Here is a tiny trained network, its code and every weight. The questions are about switching its units off for an input and a class, where a switched-off unit gives its printed mean instead of its output.

import numpy as np


def w(rows, s, z=0):
    codes = np.array(rows[::2]) - 128.0
    scale = np.full(codes.shape[1], s)
    scale[-1] = z or s
    return codes * scale


def f(y):
    return np.maximum(y, 0)


def log_softmax(a):
    a = a - a.max(-1, keepdims=True)
    return a - np.log(np.exp(a).sum(-1, keepdims=True))


def net(x, mask):
    res = np.array(x, float).reshape(1, 4) / 4 @ E
    y = f(res @ A[0][:, :-1].T + A[0][:, -1])
    res = res + np.where(mask, y, B[0][:, -1]) @ B[0][:, :-1]
    return log_softmax(res[-1] @ U[:, :-1].T + U[:, -1])


A, B = {}, {}
E = w([
[122,112,124,130,142,111,95],'x0',
[165,99,127,242,195,253,142],'x1',
[39,151,70,128,81,218,59],'x2',
[127,128,126,155,118,107,109],'x3',
],0.013)
A[0] = w([
[162,90,122,211,154,222,111,174],'N0',
[49,144,53,118,52,205,80,73],'N1',
[100,207,99,64,117,81,113,193],'N2',
[98,108,136,148,140,95,90,61],'N3',
[105,149,146,48,29,79,105,127],'N4',
[56,187,103,107,93,191,66,73],'N5',
[250,76,185,118,145,63,175,5],'N6',
[72,86,129,106,101,105,170,69],'N7',
],0.011,0.0032)
B[0] = w([
[82,77,16,149,165,178,245,253],'N0',
[167,212,228,74,81,86,43,242],'N1',
[91,117,81,170,165,210,216,221],'N2',
[121,145,126,127,117,181,115,138],'N3',
[48,28,48,155,177,180,205,245],'N4',
[186,174,166,77,112,92,66,221],'N5',
[157,224,204,148,71,56,63,245],'N6',
[83,82,150,157,114,125,100,159],'N7',
],0.011,0.016)
U = w([
[72,38,15,121,125,162,202,252],'0',
[165,201,250,75,80,44,97,4],'1',
],0.011,0.00019)

Each question gives the input, the list of numbers given to net, and the class t.
The units are the neurons (one row each of A and B). Each row of codes is followed by its name. A weight is (code - 128) times the scale printed after its matrix; where a second scale follows, it is the last column's (A, B and U).
mask holds one flag per neuron, in row order. A switched-off neuron (its flag False) gives its mean, the last column of its row in B, instead of its output. The means were averaged over made-up inputs and are rounded, as every weight is.
A unit's drop is (log p(t) with every unit on - log p(t) with that unit switched off) / (log p(t) with every unit on - log p(t) with every unit switched off).
The circuit of an input: a set's keep is (log p(t) with only the set's units on - log p(t) with every unit switched off) / (log p(t) with every unit on - log p(t) with every unit switched off). Starting from all 8 units, units are removed one at a time, each time the one whose removal leaves the highest keep (on an exact tie, the one counted first), for as long as the keep stays at least 0.8.
units of the circuit, in order: the units of the circuit, biggest drop first
most important unit: the unit with the biggest drop
top k neurons: the k neurons with the biggest drops, biggest first
drop when u is switched off: that unit's drop, to one decimal
input [0,-1,-2,-1], class 1: top 3 neurons : (N0 N4 N2)
input [1,-5,-5,-8], class 0: units of the circuit, in order : (N1)
input [1,-7,-7,-3], class 0: top 4 neurons : (N4 N1 N2 N5)
input [6,4,-5,-5], class 1: top 2 neurons : (N4 N6)
input [4,1,-2,7], class 1: top 3 neurons : (N4 N0 N2)
input [-8,-5,-4,5], class 0: top 2 neurons : (N4 N1)
input [8,6,-8,-5], class 1: top 2 neurons : (N6 N4)
input [4,4,6,-5], class 1: top 2 neurons : (N1 N4)
input [-1,0,1,-8], class 1: top 3 neurons : (N4 N0 N2)
input [8,-4,8,-4], class 1: drop when N1 is switched off : 1.9
input [-5,1,3,5], class 1: drop when N4 is switched off : 0.2
input [-4,-8,-6,-2], class 0: drop when N4 is switched off : 1.5
input [-5,-5,-5,-2], class 0: drop when N5 is switched off : 0.7
input [-4,-3,7,-2], class 1: most important unit : N1
